Each row of numbers stands for one node and depends on some of the facts below. Use the named rows to name the rest.

Facts:
λ 35 <- rovum, plefil, pletak, pufoflel, rodes, fumas, klevosim, stuker, raklem, gatis, gogaflor, zeflonas, traskiski, fute, fluzen, zezarir, sedroski, faki, gutu, nifi, dezim, plepus, grigrul, klafel, luzok, miflun, desol, todras, memogan, leplal, konik, floru, grinir, remir, bufli, bigi, fuskul, brudu, drevum
λ 58 <- grevustul, branis, skoflil, ploto, pusko, mesoplak, bustis, raskis, drinul, guzu, fitri, zudros, tomu, tudas, zeni, difu, seme, fibes, digolo, plobo, reskir, trisim, stosu, gestir, stugruluk, kalom, stopa, fladis, skefin, griklo, flubrik, pesku, nostu, grobra, bega, zerur, lostul, skoplir, keru, tesko, vupli, skapuduk, paskik, laskiklo, sezus, poplak, bavo, teste, puflel, skeplis, bimus, drira, degaskos, trodor, mudro, zanak, lapa, grasel, libru, skugru, drobrini, vadral, viflan, dopar, vumi, tradak, nitrul, mestipek, ditra, plinis, getruk, skugrak, navu, greplum, nitogom, plasar, traso, zozus
λ 819 <- regro, mano, todro, lustun, nugram, klesaros, trestes, ruvazul, dafam, truna, marun, fisol, laber, peskim, gorar, teren, klazum, sturu, drara, plazatok, fonu, muskabru, tistam, klapal, goske, vobrika, flomel, skastol, luskinun, brivu, doba, guva, didroklas, siklon, dradrom, nodron, skugon, gekim
[rovum, mano, rodes, skoflil, trestes, dafam, truna, marun, fibes, laber, gestir, zeflonas, nostu, zerur, keru, tesko, paskik, skeplis, drira, trodor, mudro, grasel, flomel, leplal, konik, nitrul, plinis, remir, siklon, drevum] φ c
[grevustul, pletak, todro, nugram, guzu, zudros, stuker, tudas, difu, fisol, digolo, plobo, reskir, stugruluk, fladis, gorar, skefin, fonu, degaskos, lapa, miflun, klapal, goske, skastol, dopar, brivu, mestipek, gekim, zozus] φ d
[plefil, pufoflel, lustun, klesaros, ploto, pusko, klevosim, ruvazul, bustis, tomu, zeni, raklem, trisim, stosu, stopa, gogaflor, flubrik, traskiski, grobra, skoplir, fluzen, zezarir, drara, vupli, skapuduk, sedroski, plazatok, bavo, gutu, teste, bimus, zanak, tistam, plepus, grigrul, klafel, vobrika, libru, skugru, todras, memogan, viflan, vumi, doba, tradak, guva, grinir, didroklas, getruk, skugrak, bufli, bigi, fuskul, brudu, plasar, nodron, traso, skugon] φ a
[branis, regro, fumas, mesoplak, raskis, drinul, fitri, seme, peskim, gatis, kalom, griklo, teren, pesku, fute, bega, lostul, klazum, sturu, faki, laskiklo, sezus, poplak, nifi, puflel, dezim, muskabru, luzok, desol, drobrini, vadral, luskinun, floru, ditra, navu, dradrom, greplum, nitogom] φ b
{rovum, plefil, mano, todro, lustun, skoflil, trestes, pusko, mesoplak, ruvazul, bustis, raskis, guzu, fitri, tomu, truna, stuker, tudas, zeni, marun, seme, fibes, digolo, plobo, laber, peskim, trisim, stosu, gestir, gogaflor, zeflonas, griklo, traskiski, fute, zerur, lostul, skoplir, fluzen, zezarir, tesko, vupli, skapuduk, laskiklo, sezus, plazatok, gutu, teste, dezim, skeplis, bimus, drira, trodor, mudro, muskabru, zanak, tistam, plepus, grigrul, klafel, luzok, miflun, klapal, grasel, vobrika, libru, flomel, desol, drobrini, todras, luskinun, brivu, doba, floru, mestipek, guva, grinir, ditra, plinis, skugrak, bigi, navu, siklon, greplum, brudu, nitogom, plasar, nodron, traso, skugon, gekim, zozus} δ e
{grevustul, branis, pufoflel, nugram, klesaros, ploto, fumas, klevosim, difu, fisol, reskir, gatis, stugruluk, kalom, skefin, flubrik, teren, nostu, sturu, drara, paskik, faki, poplak, bavo, nifi, goske, skugru, skastol, memogan, vadral, viflan, dopar, vumi, leplal, konik, getruk, bufli, fuskul, dradrom} δ f
{regro, pletak, rodes, dafam, drinul, zudros, raklem, stopa, fladis, gorar, pesku, grobra, bega, klazum, keru, sedroski, fonu, puflel, degaskos, lapa, tradak, nitrul, didroklas, remir, drevum} δ g
plefil η klapal
pletak η tistam, guva, teren
pufoflel η zezarir, navu
nugram η klevosim, pusko, fladis
skoflil η mesoplak, drinul, libru
ploto η brivu, nitogom
fumas η bustis, guva
dafam η truna
tomu η ditra, bavo, plasar, fibes
zeni η teren, stuker, remir, ruvazul
difu η fonu, viflan
marun η ditra, teste
raklem η vumi, tudas, stuker
digolo η bavo, desol
laber η traskiski, klevosim, brivu, navu, fitri
trisim η sezus
gatis η grinir, guzu, trestes
kalom η klapal, zudros, pusko
stopa η dopar
skefin η klafel, memogan, fibes, tradak, poplak
griklo η getruk, guzu, branis, mano
flubrik η stosu, fisol, libru
pesku η konik
nostu η vumi
fute η plobo, konik
grobra η klesaros, dradrom, fitri
bega η rovum, ditra, traso, dopar
zerur η stugruluk, mestipek, vobrika
lostul η stosu, guzu
fluzen η klesaros, gutu
keru η peskim
tesko η remir
sturu η desol
vupli η teren, drira, dopar, mano
skapuduk η getruk, zudros, zeflonas
laskiklo η tudas, seme
plazatok η grinir, memogan
nifi η luzok, viflan, konik, skugon, libru
puflel η vadral, paskik, lustun, drobrini, konik
dezim η traskiski, bimus
skeplis η klesaros, bimus
degaskos η rovum, reskir
trodor η dopar, tradak
mudro η mesoplak, traskiski, sezus, gogaflor, fonu, raskis
muskabru η poplak
zanak η drara, gestir
plepus η bustis, peskim
lapa η vumi, mestipek, gestir
miflun η rodes
goske η klapal, sedroski, ruvazul
grasel η bufli, skoplir, libru
skugru η getruk, rodes, didroklas, branis, zudros
skastol η drinul
todras η dradrom, grigrul, regro, skoplir
luskinun η luzok, vumi, grevustul, memogan
leplal η klapal, branis
doba η truna, tradak
floru η tudas, stosu, nitogom
nitrul η mesoplak, todro, bavo
plinis η pusko
bigi η faki, bustis, rodes, klesaros, branis
siklon η truna
fuskul η nodron, plobo, klazum
greplum η bustis, stosu, dopar, gutu, pusko, gorar
brudu η flomel, reskir, nitogom, pusko
drevum η luzok, fonu, fisol
gekim η skoplir
zozus η skugrak, fisol

Some rows with their names:
[-24  -5 -26 -28  -6  24  -1   7 -40 -29 -15 -26  35  14 -29 -35  29 -12
 -18  -3  -1 -28 -18  13 -21  23 -18  -8  -3  34   2   2] : tistam
[-29   2 -18 -36  -7  16   4  23 -29 -28  -9 -20  43  10 -45 -54  26 -24
 -10 -11  -8 -12 -20  21 -27  29 -31  -6   9  28 -19   3] : skugon
[-41   1 -20 -41  -7  28 -18  -5 -31 -36 -22 -27  44  -1 -21 -32  25 -15
  11  -3  -6 -28 -18  19 -29  18 -29 -13   1  30   6   3] : plazatok
[-18   2  -2 -41   7   9  13  30 -24 -21  10 -24  39  11 -50 -51  27 -29
 -16 -35  -5 -18 -18  11 -30  29 -19   0   7  14 -19  23] : libru
[-29  -4  -8 -22  -9  22   8  -9 -58 -25  -2 -30  29  20 -43 -33  25 -12
 -41  -5 -16 -33  -4  10 -37  22 -11   0  -2  21  -5  15] : gutu
[-23   6   4 -30  20  26 -18  21 -51 -40   1 -38  41   3 -46 -22  40  15
   3 -12 -14   1  -3   9 -23  24 -11   5  -5   1  -5   7] : grobra
[-37  -7  -4 -41  -9  18   0 -25 -37 -28  -8 -23  34  10 -26 -38  18 -33
 -14 -14 -19 -58 -11  16 -39  19 -18 -12   3  15  -6  16] : klafel
[-31  -1  11 -30 -10  19 -13  16  21 -18   6 -19  49   4 -23 -40  19 -20
 -17 -23   9  -6 -15  11 -24  24 -16  -5  -5  15 -18  35] : drobrini
[-26   3  10 -25  -9  18 -14  28  18 -18  10 -21  48   4 -32 -42  22 -15
 -21 -23  11   0 -13  10 -25  23 -18   2  -5  17 -24  34] : raskis
[-53  -6  19 -18 -26  33 -42 -44 -22 -35   1 -20  48   2  -6 -17  21  15
   5  -1   1 -36  -2  10 -21  19 -10  -6 -10  30  -5  18] : gatis
[-30  -4  18 -29 -13  17 -21  12   3 -22  14 -13  49   6 -14 -47  27  -3
  -7 -31  11 -18 -13   7 -12  33 -10  -6   0  23 -23  31] : vadral
[-33 -10   8  -2 -25  27 -21 -21 -38 -24  10 -21  38  16 -20 -31  29  14
 -25  -3   6 -28  -2   3 -16  23  -3  -2 -10  31 -13  19] : faki
[-39  -7   5 -20 -26  23 -13 -15   5 -17   2 -14  42   9 -18 -36  15 -23
 -33  -9  -1 -30  -7  16 -30  20 -18  -8  -5  19 -19  29] : desol
[ -1   1 -17 -27 -32  18  -5  -1  27 -18  26 -36  28   7  17 -50  33  14
  -2 -49  16 -44  -5  25 -36  47 -15 -12 -16   6  44  12] : drira
[-28  -4   3 -45   2  14  -2   8 -44 -31   5 -20  40   9 -20 -40  31  -9
   0 -35  -2 -39 -14   3 -14  36  -3  -8   6  25 -10  16] : stugruluk
[-12  -2  -6 -30  15  20  -2  30 -38 -30   5 -26  36  12 -40 -33  39  -6
 -23 -14  -9 -13  -3   5 -18  31   2  -2  -5   5 -12   8] : fladis
[-44  -4  -1 -30   3  32 -26 -26 -56 -43 -11 -26  37   4 -26 -15  31   1
  -3   8 -26 -38   4  13 -31  20  -4  -8  -8   1   1   2] : pletak
[-34   0   5 -51  17  24 -22   6 -28 -41  -6 -24  45  -5 -22 -22  31  -5
  20 -19 -14 -30  -5  13 -27  28  -9 -10  -3  -2  -2   9] : lapa

Which node is each row?
No name comes twice in this set of rows, the named rows included.
[-11 -11   5 -12 -10  21 -12   9 -14 -18  13 -23  39  16 -10 -32  32  11
 -29 -24  21 -26 -10  -7  -7  32   4  -4 -13  29  -8  27]  branis
[-29   0  17 -30   4  23 -33  17  23 -30   6 -19  54  -6 -20 -33  27  -2
   1 -16  -3  -1  -7  16 -18  29 -18  -5  -8  -1 -22  25]  pesku
[-24  -9  -9 -25   4  24  -6 -15 -53 -32   1 -24  31  15 -32 -35  32 -12
 -27  -5 -23 -46   1  13 -26  26 -10  -7  -5   0  -7   2]  sedroski
[-22  -5  -6  -6 -24  23 -18  21 -21 -23   7 -11  47  13 -28 -49  33   7
 -18  -8  17  -2 -14   7  -9  34 -16  -3  -4  41 -24   8]  dradrom
[ -8 -11  -6 -44  19  14  -2  11 -21 -30   3 -21  35  11 -19 -37  32 -23
 -13 -27 -13 -49 -13  12 -16  35  -8 -16  -4  -3  -5  13]  tradak
[-13  12 -10 -20 -35  22 -16  12  12 -27  28 -46  33   2   1 -44  37  32
  11 -41  14  -7  -2  26 -44  39 -21   2 -14   8  40  10]  skeplis
[-51  -6  16 -12 -26  35 -40 -35 -32 -32   3 -24  43   6  -9 -18  24  20
  -7   2   2 -32   2   6 -19  18  -6  -3 -11  31  -4  21]  fumas
[-53   3  14 -14 -23  31 -29 -12 -18 -26  -1 -26  46   1 -35 -25  20   5
 -19   5  -2   2   1  15 -38  13 -20   6  -7  18 -17  25]  dezim
[-25  -4 -19 -31 -13  16   4  27 -55 -30   3 -10  40  15 -32 -60  35  -8
 -13 -22  -2 -23 -18  10 -14  40 -15  -8  10  36 -27  -4]  fisol
[ -6  -7 -11 -30  19  19   5  23 -44 -28   6 -27  31  15 -33 -31  39  -2
 -33 -14  -6 -26  -3   1 -16  33   7  -4 -10   7  -6   8]  zudros
[ -5   4 -35 -12 -46  23  -8   8  17 -20  19 -32  29   9  14 -58  38  16
  -9 -29  15 -22  -6  31 -36  48 -29 -10 -13  19  35  -8]  flomel
[-43   7   5 -49   6  22 -10  11 -34 -33  -4 -31  45  -1 -39 -27  27  -4
   5 -19  -6  -9 -10  11 -35  20 -12   1   4  15  -6  21]  zozus
[ -4   5  -4 -33 -38  12 -11   9  18 -23  46 -27  35   5  18 -70  39  15
  18 -70  10 -35 -11  27 -26  58 -20  -8  -2   6  21   6]  paskik
[-17   6  -8 -34 -32  24 -25 -14  27 -27  18 -38  34  -4  28 -42  31  21
  23 -46  13 -41  -6  29 -40  37 -22 -13 -17   4  51  12]  trodor
[-12  -3 -18 -18 -49  20  -4 -26   9 -18  29 -29  24  12  15 -58  28   3
 -18 -38   1 -54   1  33 -41  42 -20 -13 -12   4  34   4]  rovum

The same nodes again, as new rows of numbers:
Named rows:
[-82 -31 -19  10  77   8 -23  50  21 -37 -14 -18  12  33   7] : fladis
[-70 -34  -9   7  61  10 -36  41  10 -45 -16 -15   1  36 -12] : brivu
[-24 -26 -26 -22  37  12  24   9  27 -17 -14 -76  -6  70  18] : bega
[-22 -13  -7 -25  18  17  17  -7   2 -37 -28 -67 -10  81 -12] : luskinun
[-36 -38  -8  28  38 -24  20  45 -11 -46  24 -35  -1  23   9] : memogan
[-27 -19 -12  -9  18  -7  21  35   0 -45 -17 -69   1  35  27] : todras
[-38  -7 -17  23  44   7  27  49   8 -23  16 -42  -9  17  20] : bustis
[-25 -21 -19  -4  17 -10  20  37   3 -42 -14 -72  -5  30  31] : plepus
[-56 -23   4  35  79   4   4  40   1 -37 -28 -27   8  17   9] : gestir
[-26 -35 -16  20  41  -5  15  12   0 -35  20 -35 -19  63 -26] : teren
[-41 -42 -21  23  51  -7  26  20   9 -31  20 -35  -7  65 -12] : poplak
[-80 -53 -18  12  75 -23 -29  48   7 -55  -6 -25  18  35  -2] : stuker
[-35 -19 -21 -15  28  10  26   8  17 -30 -23 -70  -4  80   4] : laskiklo
[-40 -10  -9  21  46   9  27  47   7 -25  16 -37  -5  17  17] : teste
[-44 -17 -24  16  57  -7  30  19  11 -27  13 -48  -5  64 -10] : nitogom
[-45 -19 -19  12  57  -3  31  17   9 -27  13 -47  -1  63  -9] : sezus
[-54 -28   3  39  81   5   3  40   5 -36 -26 -26   6  14  10] : fibes
[-69 -35  -8   7  63  11 -36  41   9 -44 -14 -13   2  33 -12] : todro

Name these rows:
No name comes twice in this set of rows, the named rows included.
[-55 -46   9  42  69 -28  -2  34 -19 -64 -28 -21  12  26  -3]  konik
[-56 -52 -23  -5  25  15 -45  39  10 -51 -46 -32 -13  55  -1]  nugram
[-33 -29 -18 -17  25 -19  23   4   2 -48 -20 -78   5  80  -3]  fute
[-33 -24  -5  -3   4  23  22  34   1 -40 -27 -49  -8  46  25]  flubrik
[-69 -27  -5  -2  65  15 -32  35   9 -45 -22 -18   7  36 -11]  fonu
[-26 -20  -1  25  28   7  14  39  -9 -36  17 -24 -20  22  -2]  drara
[-42 -17  -2   5  55  19   3  29  11 -37 -65 -54   5  31  29]  keru
[-41 -19 -16  20  50  12  -2  38  12 -36 -64 -57  -5  32  26]  plinis
[-27 -10  -7 -18  20  -4  24  29  -3 -44 -23 -73   6  35  30]  raklem
[-34 -44 -16  -8  17 -21  21   4  -6 -57 -20 -65   2  89  -9]  nifi
[-67 -84 -23  18  66   5 -37  57  32 -31   8  -6   4  31  14]  dopar
[-67 -71 -15 -12  35  21 -34  41  25 -45 -39 -26   7  56  20]  skefin
[-36 -11 -16 -25  31  14  31   2  12 -32 -32 -73   2  80   7]  pesku

